Each unit is an arrangement of 9 marks. Each symbol rearranges the positions; applied to (1 2 3 4 5 6 7 8 9) they give: se (2 3 4 5 6 7 8 9 1); fo (3 2 1 9 8 7 6 5 4); li (9 1 2 3 4 5 6 7 8).

Start here and follow the symbols in turn, left to right. Where do you end up?
Answer with the unit's row; about right is enough.
[0.32, -0.25, -0.87, -2.53, 1.14, 0.83, -1.28, 1.26]
se: [-0.43, -0.17, -1.48, -0.62, 1.12, 1.62, 2.74, -0.78]
[-0.16, 0.63, 1.05, 3.05, -0.01, -0.68, -0.44, 1.21]
fo: [0.08, -0.04, -0.72, -2.62, 0.84, 0.86, -1.28, 1.4]
[-0.72, -1.71, 1.1, -0.17, -0.14, -1.1, -2.5, -0.85]
se: [0.09, -0.25, -0.71, -2.72, 1.13, 0.79, -1.43, 1.22]
[-0.91, 0.63, 2.75, -0.49, -0.01, -2.24, -1.12, 0.37]
fo: [0.27, -2.19, 0.09, -0.93, -1.73, 0.72, -0.73, 1.94]
[0.58, -0.45, -1.38, -1.81, 0.68, 1.25, -2.12, 0.04]
fo: [0.42, -0.31, 0.8, 3.07, 1.07, -1.09, 0.36, 0.62]
[2.23, -0.23, -1.53, -1.65, -0.92, 0.74, 1.76, -0.27]
li: [-1.21, -1.61, -0.04, -1.96, -1.59, 0.74, -0.55, 1.95]
[1.21, -0.22, -2.73, -1.79, -0.96, 0.05, 0.44, -0.77]
fo: [-0.12, 0.37, 1.8, 1.91, 0.79, 0.06, 1.32, -1.9]
[-0.21, -0.51, 0.92, 3.01, 1.2, -1.53, 0.42, 0.49]
fo: [0.8, -0.25, -1.43, -2.16, 0.51, 1.42, -1.96, -0.21]
[-0.52, -0.11, -1.07, -0.53, 1.04, 1.77, 2.32, -0.82]
li: [0.41, -0.01, -0.83, -2.93, 1.03, 0.78, -1.36, 1.19]
[-1.71, 0.88, 1.62, 0.6, -1.01, -1.57, -0.84, 0.95]
li: [0.92, 1.53, 1.81, 1.06, 0.28, -0.12, 1.52, -1.8]
[-0.47, -0.06, -1.23, -0.83, 1.13, 1.56, 2.6, -0.7]
li: [0.31, -0.07, -0.63, -2.58, 1.12, 0.82, -1.31, 1.13]
[-0.65, 0.11, -1.25, -0.48, 0.99, 1.62, 2.47, -0.45]
fo: [-0.19, 2.53, -1.17, 1.3, -0.37, 0.22, 0.84, -1.66]
[0.72, -0.21, -1.25, -1.97, 0.54, 1.46, -2.08, 0.05]
fo: [-0.1, -0.21, 0.97, 2.6, 1.02, -1.65, 0.4, 0.8]
[-0.25, 0.16, 1.45, 3.06, 0.02, -0.77, -0.37, 1.47]
se: [-0.47, -2.57, 0.13, -0.09, -0.44, -1.83, -1.9, 0.23]
[-0.41, -0.17, -1.66, -0.52, 0.98, 1.84, 2.13, -0.81]
li: [0.15, -0.33, -1.03, -2.49, 0.92, 0.7, -1.19, 1.4]
[-1.39, -1.38, 0.19, -1.87, -1.45, 0.83, -0.68, 1.86]
fo: [-1.98, 0.77, 1.58, 0.34, -0.96, -1.99, -0.86, 1.28]
[-0.15, -2.04, 0.16, -0.84, -1.66, 0.14, -0.7, 1.97]
li: [-1.85, 0.68, 1.86, 0.42, -0.98, -1.78, -0.81, 0.99]
[0.0, -0.2, 0.81, 2.9, 0.91, -1.46, 0.5, 0.52]
li: [0.08, 2.24, -1.39, 1.74, 0.35, 1.19, 0.5, -0.78]
[-1.08, -1.44, 0.07, -1.86, -1.14, 0.64, -0.31, 1.82]
se: [2.17, -0.37, -1.63, -1.43, -0.94, 0.96, 1.6, -0.57]
[-0.07, 0.55, 1.76, 1.57, 0.58, 0.22, 1.32, -2.01]
se: [-0.7, 0.59, 2.63, -0.55, -0.3, -1.94, -1.16, 0.86]
[0.27, -0.23, -0.8, -3.03, 1.04, 0.59, -1.31, 1.15]
fo: [0.05, 0.41, 1.26, 2.84, 0.2, -0.75, -0.37, 1.43]
[-1.8, 0.77, 1.67, 0.62, -1.07, -1.66, -0.73, 0.75]
se: [0.26, -1.99, 0.29, -1.16, -1.66, 0.5, -0.93, 1.82]
[-0.3, 2.6, -1.03, 1.19, -0.14, 0.2, 0.76, -1.48]
fo: [-0.38, 0.23, -1.19, -0.86, 1.09, 1.84, 2.58, -1.0]
[-0.4, -2.37, 0.29, -0.05, -0.25, -1.71, -1.64, 0.62]
li: [-0.16, 0.4, 1.23, 3.07, -0.19, -0.74, -0.22, 1.46]
[-0.24, 0.37, 1.27, 2.98, -0.11, -0.81, -0.27, 1.25]
li: [-0.11, 2.47, -1.4, 1.23, -0.7, 0.1, 0.72, -1.58]
[1.91, -0.22, -1.71, -1.54, -0.9, 0.84, 1.42, -0.15]
se: [-0.29, 2.44, -1.46, 1.46, -0.36, -0.11, 1.06, -1.62]
[0.02, -0.21, 1.06, 2.75, 1.2, -1.47, 0.32, 0.46]
fo: [0.79, -0.38, -1.12, -1.95, 0.62, 1.47, -2.0, 0.04]
[0.78, 1.52, 1.89, 1.27, 0.28, -0.54, 1.53, -1.88]
li li se li: [0.23, -0.29, -0.93, -2.51, 0.91, 0.99, -1.38, 1.35]
[-0.27, -0.16, 0.88, 2.74, 1.18, -1.59, 0.44, 0.4]
se se: [0.29, -0.22, -0.58, -2.76, 1.19, 0.94, -1.25, 1.21]
[1.37, -0.1, -2.76, -1.43, -0.86, 0.01, 0.54, -0.78]
se: [0.59, 2.46, -1.46, 1.98, 0.17, 1.28, 0.49, -0.96]
[0.18, 0.08, 0.99, 2.79, 1.34, -1.74, 0.47, 0.55]
se li li: [0.12, 2.29, -1.39, 1.55, 0.46, 1.63, 0.43, -0.58]
[-0.15, -2.34, 0.1, -0.3, -0.01, -1.84, -1.63, 0.5]
li li se fo: [0.34, -0.22, -0.69, -2.54, 0.99, 0.75, -1.23, 1.03]
[-1.68, 0.79, 1.96, 0.55, -0.98, -1.66, -0.59, 0.96]
li fo: [1.99, -0.25, -1.62, -1.45, -0.92, 0.79, 1.66, -0.28]
[0.2, -2.18, 0.35, -1.03, -1.89, 0.48, -0.79, 1.99]
li se: [0.16, -1.9, 0.25, -1.11, -1.72, 0.52, -0.71, 1.78]
[-0.4, -2.69, 0.14, -0.13, -0.28, -1.93, -1.87, 0.21]
li: [-0.18, 0.38, 1.19, 2.99, 0.15, -0.97, -0.37, 1.09]
[-0.19, -2.43, 0.27, 0.01, -0.47, -1.74, -1.68, 0.23]
se: [0.67, -0.32, -1.48, -2.09, 0.79, 1.37, -2.01, 0.05]
[-0.3, -0.11, 0.84, 3.06, 0.98, -1.56, 0.35, 0.48]
li se se: [-0.62, -2.01, 1.22, -0.1, -0.08, -0.77, -2.29, -0.49]
[1.07, 1.68, 1.99, 1.11, 0.1, -0.24, 1.41, -1.67]
fo: [1.95, -0.07, -1.34, -1.66, -0.96, 0.91, 1.44, -0.29]
[-0.43, -0.14, -1.33, -0.85, 0.98, 1.67, 2.4, -0.96]
li se se: [0.97, 1.33, 1.82, 1.1, 0.43, -0.32, 1.48, -1.62]
[0.06, -2.26, 0.41, -1.01, -1.62, 0.37, -0.73, 1.94]
fo se: [-1.21, -1.29, 0.06, -1.96, -1.67, 0.74, -0.55, 1.68]
[0.27, -2.25, 0.4, -0.77, -1.76, 0.72, -0.73, 2.01]
li: [-1.79, 0.87, 1.98, 0.51, -1.01, -1.6, -0.61, 0.79]
[-0.21, 0.47, 1.9, 1.69, 0.49, 0.26, 1.55, -1.89]
fo: [1.21, -0.31, -2.66, -1.79, -0.84, -0.27, 0.45, -0.83]
[-0.1, 2.34, -1.3, 1.42, -0.58, 0.32, 0.68, -1.63]
se: [-0.08, 0.19, 1.03, 3.04, 0.05, -0.55, -0.47, 1.21]
[0.82, -0.45, -1.33, -2.2, 0.4, 1.41, -1.98, -0.2]
fo se se se: [-0.46, -0.01, -1.36, -0.73, 0.76, 1.78, 2.72, -0.95]
[0.0, 0.24, 1.45, 2.92, 0.2, -0.64, -0.58, 1.49]
se fo: [-0.62, -2.05, 1.36, -0.05, 0.04, -0.84, -2.11, -0.75]
[-1.14, -1.08, -0.13, -1.56, -1.43, 0.51, -0.53, 2.05]
fo se li li: [0.89, 1.5, 1.76, 1.15, 0.1, -0.09, 1.53, -1.51]
[0.8, -0.43, -1.43, -1.81, 0.53, 1.61, -1.88, -0.01]
fo li: [0.21, 2.36, -1.51, 1.98, 0.34, 1.24, 0.37, -0.86]
[0.42, -0.14, -1.22, -2.03, 0.45, 1.39, -1.86, -0.16]
se se se li: [-0.33, 0.3, 1.85, 1.66, 0.47, 0.3, 1.4, -2.04]
[0.02, 1.0, -1.68, -0.62, 2.4, 0.88, 1.67, 0.04]
se li se se: [-0.78, 0.64, 2.76, -0.25, -0.06, -2.08, -1.48, 0.73]
[1.92, -0.04, -1.51, -1.53, -0.98, 0.6, 1.11, -0.26]
se li fo se: [-1.92, 0.83, 1.78, 0.45, -1.02, -1.69, -0.66, 0.66]
[1.05, 1.42, 2.0, 1.16, 0.54, -0.27, 1.46, -1.38]
se: [-2.15, 0.77, 1.84, 0.2, -1.12, -1.7, -0.59, 0.96]
[0.23, -2.17, 0.43, -1.28, -1.65, 0.49, -0.62, 2.09]
se: [1.33, -0.1, -2.81, -1.83, -0.72, 0.11, 0.37, -0.71]
[1.3, -0.23, -2.53, -1.59, -0.81, -0.34, 0.48, -0.75]
se fo: [0.01, 0.89, -1.54, -0.6, 2.1, 1.03, 2.2, -0.21]
[-0.32, -0.11, -1.16, -0.59, 0.88, 1.83, 2.5, -0.68]
fo se: [-0.03, 0.55, 1.4, 2.99, 0.22, -0.6, -0.26, 1.36]
[0.27, 2.19, -1.21, 1.65, 0.38, 1.31, 0.23, -0.67]
li: [1.31, -0.25, -2.49, -1.68, -0.83, 0.03, 0.29, -1.0]
[-1.6, 0.9, 1.97, 0.46, -1.09, -1.53, -0.64, 1.1]
li: [0.77, 1.44, 1.9, 1.07, 0.42, -0.35, 1.38, -1.87]
[-0.37, 0.11, -1.4, -0.65, 1.04, 1.72, 2.61, -0.86]
li fo se: [-0.16, -2.46, -0.11, -0.18, -0.34, -1.92, -1.52, 0.09]
[0.09, 0.91, -1.82, -0.08, 2.26, 1.05, 1.92, -0.13]
fo li se se: [0.02, 0.0, 0.99, 3.04, 1.28, -1.48, 0.25, 0.39]
[-1.51, -1.39, 0.03, -1.68, -1.33, 0.49, -0.49, 2.01]
li li li: [-0.26, 0.9, -1.61, -0.38, 2.15, 0.82, 2.0, 0.01]
[0.03, -0.15, 0.84, 2.96, 1.42, -1.51, 0.51, 0.62]
fo: [0.7, -0.45, -1.25, -1.94, 0.45, 1.46, -2.04, 0.16]
[-1.39, -1.52, 0.06, -2.01, -1.17, 0.76, -0.44, 1.87]
li: [-0.81, 0.79, 2.59, -0.39, -0.23, -2.03, -1.42, 0.79]
[0.38, 2.43, -1.22, 1.77, 0.29, 1.46, 0.24, -1.12]
se se: [-1.07, -1.86, 1.31, -0.14, -0.22, -0.86, -2.44, -0.76]
[-1.71, 0.69, 1.67, 0.55, -0.91, -1.67, -0.66, 0.82]
li fo: [2.11, -0.49, -1.66, -1.87, -0.8, 0.66, 1.2, -0.23]
[0.4, -2.09, 0.36, -1.06, -1.66, 0.54, -0.67, 2.1]
se se: [0.44, 2.72, -1.48, 1.71, 0.17, 1.44, 0.46, -0.7]
[0.98, 1.31, 1.83, 1.07, 0.13, -0.12, 1.31, -1.86]
fo li: [-1.37, -1.51, -0.27, -1.84, -1.33, 0.7, -0.75, 1.96]
[0.09, 2.18, -1.2, 1.58, -0.04, 1.61, 0.37, -0.75]
fo: [0.0, 0.75, -1.65, -0.02, 2.03, 0.98, 1.71, -0.1]
[2.24, -0.32, -1.74, -1.51, -0.59, 0.95, 1.51, -0.01]
li se li: [-1.22, -1.45, 0.14, -1.8, -1.45, 0.85, -0.48, 1.81]
[1.56, -0.02, -2.56, -1.76, -0.88, 0.09, 0.42, -0.89]
li: [0.24, -2.13, 0.28, -1.02, -1.68, 0.38, -0.53, 2.13]
